Below are the code and all the weights of a small trained network. Each question names an input and a target symbol and asks about switching units off, where a switched-off unit gives its printed mean instead of its output.

import numpy as np


def w(rows, s, z=0):
    codes = np.array(rows[::2]) - 128.0
    scale = np.full(codes.shape[1], s)
    scale[-1] = z or s
    return codes * scale


def f(y):
    return y / 2 * (1 + np.tanh(0.7978845608 * (y + 0.044715 * y**3)))


def softmax(a):
    e = np.exp(a - a.max(-1, keepdims=True))
    return e / e.sum(-1, keepdims=True)


def log_softmax(a):
    a = a - a.max(-1, keepdims=True)
    return a - np.log(np.exp(a).sum(-1, keepdims=True))


def net(x, mask):
    ids = ['βγζηθξπστφψω'.index(c) for c in x.split()]
    T = len(ids)
    res = E[ids] + P[:T]
    u = 0
    for l in range(3):
        r = res
        for j in range(2):
            rows = slice(4 * j, 4 * j + 4)
            q, k, v = (r @ M[l][rows].T for M in (Q, K, V))
            z = softmax(np.where(np.tri(T) > 0, q @ k.T / 4**0.5, -1e9)) @ v
            o = O[l][rows]
            res = res + np.where(mask[u + j], z, o[:, -1]) @ o[:, :-1]
        u += 2
        y = f(res @ A[l][:, :-1].T + A[l][:, -1])
        res = res + np.where(mask[u : u + 4], y, B[l][:, -1]) @ B[l][:, :-1]
        u += 4
    return log_softmax(res[-1] @ U[:, :-1].T + U[:, -1])


Q, K, V, O, A, B = {}, {}, {}, {}, {}, {}
E = w([
[192,170,152],'β',
[213,122,150],'γ',
[20,20,222],'ζ',
[160,121,36],'η',
[9,180,85],'θ',
[124,148,213],'ξ',
[129,153,79],'π',
[221,117,207],'σ',
[121,127,2],'τ',
[56,170,146],'φ',
[146,144,116],'ψ',
[207,134,52],'ω',
],0.008)
P = w([
[193,247,116],'0',
[117,131,133],'1',
[109,118,127],'2',
[101,98,123],'3',
[85,72,129],'4',
[79,57,125],'5',
[86,48,129],'6',
[74,33,130],'7',
[74,29,136],'8',
[93,10,127],'9',
[79,3,138],'10',
[79,8,146],'11',
[98,9,152],'12',
[98,8,138],'13',
],0.0023)
Q[0] = w([
[233,158,234],'0.h0',
[1,92,41],'0.h0',
[129,188,113],'0.h0',
[222,188,204],'0.h0',
[52,89,169],'0.h1',
[42,97,161],'0.h1',
[217,172,93],'0.h1',
[51,100,166],'0.h1',
],0.0082)
K[0] = w([
[89,10,195],'0.h0',
[161,253,68],'0.h0',
[103,113,97],'0.h0',
[72,15,165],'0.h0',
[105,63,166],'0.h1',
[107,68,175],'0.h1',
[163,202,77],'0.h1',
[111,74,164],'0.h1',
],0.011)
V[0] = w([
[148,75,117],'0.h0',
[144,206,72],'0.h0',
[127,51,171],'0.h0',
[143,198,92],'0.h0',
[84,6,159],'0.h1',
[99,2,144],'0.h1',
[168,180,113],'0.h1',
[90,8,144],'0.h1',
],0.0071)
O[0] = w([
[172,76,128,44],'0.h0',
[137,223,143,255],'0.h0',
[133,38,121,2],'0.h0',
[139,229,153,239],'0.h0',
[152,2,133,229],'0.h1',
[160,6,133,190],'0.h1',
[131,224,150,44],'0.h1',
[162,9,130,207],'0.h1',
],0.0061,0.00024)
A[0] = w([
[118,51,184,241],'0.n0',
[2,180,234,157],'0.n1',
[40,176,8,218],'0.n2',
[97,114,79,254],'0.n3',
],0.0086,0.0036)
B[0] = w([
[102,80,30,253],'0.n0',
[2,139,182,192],'0.n1',
[65,181,47,253],'0.n2',
[112,126,6,215],'0.n3',
],0.0069,0.004)
Q[1] = w([
[208,144,185],'1.h0',
[111,91,3],'1.h0',
[58,144,128],'1.h0',
[31,117,77],'1.h0',
[23,126,205],'1.h1',
[22,126,197],'1.h1',
[58,106,209],'1.h1',
[67,114,215],'1.h1',
],0.0051)
K[1] = w([
[107,211,160],'1.h0',
[101,72,65],'1.h0',
[167,115,116],'1.h0',
[148,58,105],'1.h0',
[37,245,191],'1.h1',
[29,250,179],'1.h1',
[81,254,170],'1.h1',
[90,241,177],'1.h1',
],0.0071)
V[1] = w([
[158,22,84],'1.h0',
[192,99,147],'1.h0',
[183,20,104],'1.h0',
[202,2,131],'1.h0',
[96,50,112],'1.h1',
[91,51,107],'1.h1',
[159,145,121],'1.h1',
[162,200,133],'1.h1',
],0.0042)
O[1] = w([
[129,20,77,233],'1.h0',
[136,40,137,6],'1.h0',
[126,11,95,155],'1.h0',
[138,2,105,85],'1.h0',
[63,37,113,224],'1.h1',
[37,7,107,244],'1.h1',
[136,193,119,77],'1.h1',
[183,227,142,48],'1.h1',
],0.0038,0.002)
A[1] = w([
[183,158,254,163],'1.n0',
[158,129,194,189],'1.n1',
[144,186,34,99],'1.n2',
[141,72,91,254],'1.n3',
],0.0072,0.0048)
B[1] = w([
[192,55,255,159],'1.n0',
[103,80,204,132],'1.n1',
[165,250,87,183],'1.n2',
[104,185,87,255],'1.n3',
],0.0064,0.009)
Q[2] = w([
[179,243,206],'2.h0',
[181,133,190],'2.h0',
[140,80,159],'2.h0',
[58,2,76],'2.h0',
[144,90,175],'2.h1',
[139,65,184],'2.h1',
[78,52,148],'2.h1',
[139,51,161],'2.h1',
],0.0061)
K[2] = w([
[120,61,100],'2.h0',
[90,104,120],'2.h0',
[96,149,155],'2.h0',
[135,186,169],'2.h0',
[93,91,71],'2.h1',
[81,77,1],'2.h1',
[115,137,91],'2.h1',
[91,113,37],'2.h1',
],0.009)
V[2] = w([
[253,129,39],'2.h0',
[103,77,104],'2.h0',
[14,91,116],'2.h0',
[82,168,172],'2.h0',
[157,153,156],'2.h1',
[115,100,104],'2.h1',
[125,162,167],'2.h1',
[102,158,53],'2.h1',
],0.0062)
O[2] = w([
[254,180,45,102],'2.h0',
[73,175,93,9],'2.h0',
[27,124,100,48],'2.h0',
[132,70,178,231],'2.h0',
[160,92,150,136],'2.h1',
[110,166,111,115],'2.h1',
[140,81,154,147],'2.h1',
[102,92,62,156],'2.h1',
],0.0056,0.012)
A[2] = w([
[249,71,172,47],'2.n0',
[87,222,58,142],'2.n1',
[53,33,2,255],'2.n2',
[138,59,231,76],'2.n3',
],0.0067,0.0044)
B[2] = w([
[194,39,53,156],'2.n0',
[85,5,42,161],'2.n1',
[153,203,186,253],'2.n2',
[69,2,118,160],'2.n3',
],0.0091,0.018)
U = w([
[121,8,81,6],'β',
[170,255,200,212],'γ',
[39,135,80,200],'ζ',
[210,201,105,112],'η',
[51,66,181,69],'θ',
[74,236,229,219],'ξ',
[186,106,140,146],'π',
[141,250,147,215],'σ',
[174,159,69,123],'τ',
[72,109,168,31],'φ',
[174,178,220,176],'ψ',
[157,78,7,3],'ω',
],0.0058,0.0038)

Each question gives the input, a string of symbols that net reads in full, and the target symbol t.
The units are the heads (4 rows each of Q, K, V and O) and the neurons (one row each of A and B). Each row of codes is followed by its name. A weight is (code - 128) times the scale printed after its matrix; where a second scale follows, it is the last column's (O, A, B and U).
mask holds one flag per unit, layer by layer, with each layer's heads first. A switched-off unit (its flag False) gives its mean, the last column of its rows in O or B, instead of its output. The means were averaged over made-up inputs and are rounded, as every weight is.
A unit's drop is (log p(t) with every unit on - log p(t) with that unit switched off) / (log p(t) with every unit on - log p(t) with every unit switched off).
most important unit: the unit with the biggest drop
top k neurons: the k neurons with the biggest drops, biggest first
top k neurons in layer l: the k neurons of layer l with the biggest drops, biggest first
which heads matter: for each layer, one digit per head in row order, 1 if its drop is at least 0.15 and else 0, layers parted by /
input τ ω π ψ, target γ: which heads matter : 11 / 11 / 00
input φ θ π θ σ, target β: top 2 neurons : (1.n0; 2.n3)
input ζ σ θ σ, target ζ: which heads matter : 11 / 11 / 11
input β θ ψ, target γ: which heads matter : 01 / 11 / 00
input ω φ θ, target ζ: which heads matter : 01 / 00 / 00
input φ ζ θ η ω β, target θ: which heads matter : 11 / 10 / 10
input β ζ γ π σ γ, target β: which heads matter : 11 / 11 / 10
input ξ σ φ ω θ γ ζ σ ξ π, target ξ: most important unit : 2.n2
input θ β σ β β γ β ζ π θ, target θ: which heads matter : 11 / 10 / 11
input θ θ φ β, target ψ: which heads matter : 11 / 11 / 01
input ψ γ η σ, target β: top 4 neurons : (2.n2; 0.n2; 1.n0; 2.n0)
input β θ β β ξ φ φ, target ξ: top 2 neurons : (0.n1; 2.n1)
input ξ σ ξ β σ ζ γ γ, target ξ: top 3 neurons in layer 2 : (2.n2; 2.n1; 2.n0)
input ω ζ β ω γ σ, target ω: most important unit : 2.h0
input θ ψ ω ψ θ π β ζ θ ξ γ ξ ω, target θ: top 2 neurons : (0.n1; 0.n0)
input ζ β ξ θ γ, target ζ: top 2 neurons : (2.n1; 0.n0)
input ζ θ ζ γ ζ ξ β β θ σ θ η, target ζ: top 2 neurons : (2.n1; 2.n2)
input ξ θ φ θ π ζ, target ξ: which heads matter : 00 / 00 / 11
input γ β η θ τ, target ω: which heads matter : 00 / 00 / 10
input γ φ η ω η β θ τ τ, target ω: top 4 neurons : (2.n1; 2.n2; 1.n2; 0.n2)
input θ γ ζ σ ξ ξ φ θ π φ, target θ: which heads matter : 11 / 10 / 10
input ξ σ ψ ω π ζ β, target ξ: most important unit : 2.h1
input ψ γ φ π θ, target ζ: top 3 neurons in layer 2 : (2.n1; 2.n2; 2.n0)
input θ θ β ζ θ σ, target θ: top 2 neurons : (0.n1; 2.n3)
input π θ θ ξ, target θ: top 2 neurons : (2.n3; 1.n0)
input θ φ ζ γ η γ, target θ: top 3 neurons : (0.n1; 2.n3; 0.n2)
